Below are the code and all the weights of a small trained network. Each question names an input and a class and asks about switching units off, where a switched-off unit gives its printed mean instead of its output.

import numpy as np


def w(rows, s, z=0):
    codes = np.array(rows[::2]) - 128.0
    scale = np.full(codes.shape[1], s)
    scale[-1] = z or s
    return codes * scale


def f(y):
    return y / 2 * (1 + np.tanh(0.7978845608 * (y + 0.044715 * y**3)))


def log_softmax(a):
    a = a - a.max(-1, keepdims=True)
    return a - np.log(np.exp(a).sum(-1, keepdims=True))


def net(x, mask):
    res = np.array(x, float).reshape(1, 8) / 4 @ E
    y = f(res @ A[0][:, :-1].T + A[0][:, -1])
    res = res + np.where(mask, y, B[0][:, -1]) @ B[0][:, :-1]
    return log_softmax(res[-1] @ U[:, :-1].T + U[:, -1])


A, B = {}, {}
E = w([
[49,107,52,105,174,1,111,55],'x0',
[152,97,125,75,9,149,71,159],'x1',
[114,163,37,110,32,133,139,185],'x2',
[117,124,219,67,166,144,244,49],'x3',
[171,223,53,197,61,111,157,52],'x4',
[76,125,162,149,75,226,248,82],'x5',
[228,150,51,126,160,151,177,132],'x6',
[94,229,198,39,204,190,137,169],'x7',
],0.0063)
A[0] = w([
[158,183,165,158,186,91,108,105,65],'n0',
[113,203,131,105,184,99,97,252,203],'n1',
[76,34,136,197,148,136,184,136,122],'n2',
[152,26,152,139,126,96,195,125,174],'n3',
[199,101,221,47,175,125,59,176,130],'n4',
[72,71,76,52,139,115,63,79,244],'n5',
[202,97,151,159,6,57,148,128,127],'n6',
[129,178,168,106,116,201,174,187,201],'n7',
[118,80,89,18,85,97,1,103,133],'n8',
[39,80,109,104,48,90,79,102,253],'n9',
[76,142,132,69,77,105,80,43,194],'n10',
[117,108,87,101,13,113,160,75,197],'n11',
[87,230,162,104,148,58,168,36,176],'n12',
[166,153,176,144,142,193,164,108,162],'n13',
[147,119,62,114,155,89,101,235,127],'n14',
[176,102,68,132,54,106,83,97,143],'n15',
[143,134,129,144,91,123,119,148,32],'n16',
],0.0087,0.0043)
B[0] = w([
[146,134,77,163,4,69,87,117,167],'n0',
[141,93,151,93,213,79,224,99,246],'n1',
[174,80,181,147,132,118,180,25,184],'n2',
[2,44,182,173,144,135,96,119,190],'n3',
[156,115,143,37,148,111,106,172,240],'n4',
[202,75,210,111,209,223,157,175,231],'n5',
[111,172,59,229,68,53,130,138,200],'n6',
[99,91,197,140,224,74,119,174,254],'n7',
[158,207,190,168,175,200,76,220,233],'n8',
[163,161,178,131,220,172,196,207,250],'n9',
[174,143,207,102,240,204,130,124,197],'n10',
[162,93,114,188,164,224,189,112,218],'n11',
[54,34,227,209,54,105,178,49,243],'n12',
[138,96,148,123,195,120,103,219,217],'n13',
[124,87,234,66,179,57,47,147,209],'n14',
[150,156,111,213,108,186,91,178,205],'n15',
[144,220,96,138,51,148,34,152,125],'n16',
],0.0074,0.0075)
U = w([
[154,140,116,44,123,46,130,141,27],'0',
[124,101,224,15,188,128,120,206,210],'1',
[172,174,108,188,106,155,84,203,61],'2',
[105,53,163,198,123,103,254,13,252],'3',
[141,122,22,192,93,22,65,136,19],'4',
],0.0083,0.004)

Each question gives the input, the list of numbers given to net, and the class t.
The units are the neurons (one row each of A and B). Each row of codes is followed by its name. A weight is (code - 128) times the scale printed after its matrix; where a second scale follows, it is the last column's (A, B and U).
mask holds one flag per neuron, in row order. A switched-off neuron (its flag False) gives its mean, the last column of its row in B, instead of its output. The means were averaged over made-up inputs and are rounded, as every weight is.
A unit's drop is (log p(t) with every unit on - log p(t) with that unit switched off) / (log p(t) with every unit on - log p(t) with every unit switched off).
The circuit of an input: a set's keep is (log p(t) with only the set's units on - log p(t) with every unit switched off) / (log p(t) with every unit on - log p(t) with every unit switched off). Starting from the 12 units with the biggest drops (on a tie, the unit counted first), units are removed one at a time, each time the one whose removal leaves the highest keep (on an exact tie, the one counted first), for as long as the keep stays at least 0.8.
units of the circuit, in order: the units of the circuit, biggest drop first
unit that matters most: the unit with the biggest drop
top k neurons: the k neurons with the biggest drops, biggest first
drop of u: that unit's drop, to one decimal
input [4,-1,3,-5,-3,-2,0,-8], class 2: unit that matters most -> n15
input [6,4,4,3,-1,-4,0,-4], class 2: top 2 neurons -> [n15; n6]
input [-6,8,2,5,8,3,0,4], class 3: top 2 neurons -> [n8; n11]
input [3,1,-3,-1,6,-3,-1,1], class 3: top 3 neurons -> [n12; n4; n13]
input [1,8,-4,7,1,5,-5,1], class 3: top 4 neurons -> [n12; n8; n11; n14]
input [0,-1,-1,-4,1,-8,5,-8], class 2: top 2 neurons -> [n8; n15]
input [3,6,3,-2,-3,-3,-3,-8], class 2: top 2 neurons -> [n6; n15]
input [-7,-6,6,-4,5,4,-7,-4], class 2: top 2 neurons -> [n12; n1]
input [1,6,2,-2,-1,7,8,-1], class 2: top 3 neurons -> [n12; n1; n15]
input [-6,-3,-4,-6,-4,3,5,-7], class 3: top 3 neurons -> [n2; n8; n3]
input [-7,7,-1,3,4,-3,3,-4], class 2: drop of n11 -> 0.1
input [-1,7,7,1,-5,0,2,-8], class 2: drop of n3 -> 0.0
input [2,-5,-6,-5,-1,0,-8,5], class 3: drop of n0 -> 0.1
input [-1,-4,6,-1,5,-7,8,-7], class 4: units of the circuit, in order -> [n6]
